Here is a tiny trained network, its code and every weight. The questions are about switching its units off for an input and a class, where a switched-off unit gives its printed mean instead of its output.

import numpy as np


def w(rows, s, z=0):
    codes = np.array(rows[::2]) - 128.0
    scale = np.full(codes.shape[1], s)
    scale[-1] = z or s
    return codes * scale


def f(y):
    return np.maximum(y, 0)


def log_softmax(a):
    a = a - a.max(-1, keepdims=True)
    return a - np.log(np.exp(a).sum(-1, keepdims=True))


def net(x, mask):
    res = np.array(x, float).reshape(1, 8) / 4 @ E
    y = f(res @ A[0][:, :-1].T + A[0][:, -1])
    res = res + np.where(mask, y, B[0][:, -1]) @ B[0][:, :-1]
    return log_softmax(res[-1] @ U[:, :-1].T + U[:, -1])


A, B = {}, {}
E = w([
[92,158,87],'x0',
[228,131,92],'x1',
[133,165,135],'x2',
[132,131,133],'x3',
[114,88,55],'x4',
[155,3,164],'x5',
[182,109,151],'x6',
[165,145,149],'x7',
],0.0063)
A[0] = w([
[168,147,109,122],'n0',
[101,140,165,205],'n1',
[97,105,133,134],'n2',
[185,124,67,29],'n3',
[116,172,132,3],'n4',
[138,158,158,165],'n5',
[132,113,113,75],'n6',
[62,195,176,58],'n7',
[108,131,95,166],'n8',
[196,140,4,144],'n9',
[133,113,88,177],'n10',
[128,158,141,87],'n11',
[135,96,149,111],'n12',
[163,145,151,77],'n13',
[125,115,92,194],'n14',
[129,84,132,15],'n15',
[104,155,135,57],'n16',
[175,165,165,100],'n17',
[105,98,126,41],'n18',
[93,89,137,200],'n19',
[139,83,38,169],'n20',
],0.014,0.0027)
B[0] = w([
[162,99,103,179],'n0',
[57,155,165,187],'n1',
[117,96,138,161],'n2',
[159,171,186,183],'n3',
[188,161,63,156],'n4',
[115,144,83,181],'n5',
[117,84,139,136],'n6',
[106,249,30,221],'n7',
[76,181,132,170],'n8',
[194,250,158,253],'n9',
[123,159,163,172],'n10',
[163,157,100,155],'n11',
[125,72,92,164],'n12',
[149,140,62,164],'n13',
[106,150,170,172],'n14',
[127,34,118,153],'n15',
[145,158,74,154],'n16',
[153,96,11,195],'n17',
[123,101,108,143],'n18',
[129,24,170,187],'n19',
[96,169,221,212],'n20',
],0.013,0.0057)
U = w([
[179,153,207,188],'0',
[115,62,109,217],'1',
[252,79,115,101],'2',
[154,117,52,6],'3',
],0.012,0.002)

Each question gives the input, the list of numbers given to net, and the class t.
The units are the neurons (one row each of A and B). Each row of codes is followed by its name. A weight is (code - 128) times the scale printed after its matrix; where a second scale follows, it is the last column's (A, B and U).
mask holds one flag per neuron, in row order. A switched-off neuron (its flag False) gives its mean, the last column of its row in B, instead of its output. The means were averaged over made-up inputs and are rounded, as every weight is.
A unit's drop is (log p(t) with every unit on - log p(t) with that unit switched off) / (log p(t) with every unit on - log p(t) with every unit switched off).
The circuit of an input: a set's keep is (log p(t) with only the set's units on - log p(t) with every unit switched off) / (log p(t) with every unit on - log p(t) with every unit switched off). Starting from the 12 units with the biggest drops (on a tie, the unit counted first), units are removed one at a time, each time the one whose removal leaves the highest keep (on an exact tie, the one counted first), for as long as the keep stays at least 0.8.
circuit, biggest first: the units of the circuit, biggest drop first
k most important neurons: the k neurons with the biggest drops, biggest first
drop of u: that unit's drop, to one decimal
input [5,-4,-8,-6,-5,2,-5,-5], class 1: circuit, biggest first	[n9 n19]
input [1,6,-5,-3,-3,-7,5,7], class 2: circuit, biggest first	[n7 n17 n0]
input [0,-1,-8,7,-5,1,-5,2], class 1: circuit, biggest first	[n9 n3]
input [-1,6,2,-6,0,7,6,-6], class 0: circuit, biggest first	[n20]
input [5,-7,1,-2,-6,4,-5,7], class 3: 3 most important neurons	[n7 n20 n9]
input [7,0,-2,8,0,-1,-4,-8], class 0: circuit, biggest first	[n17 n20]
input [-2,-7,1,-1,-2,-1,-2,7], class 1: 2 most important neurons	[n9 n1]
input [4,-6,-5,-1,-6,3,-6,-1], class 1: 2 most important neurons	[n9 n19]
input [-8,-6,3,3,7,0,8,0], class 1: drop of n13	0.0
input [4,-8,-5,1,-1,-6,7,-1], class 3: drop of n20	0.1
input [8,-6,8,4,-1,-2,1,6], class 3: drop of n7	0.1
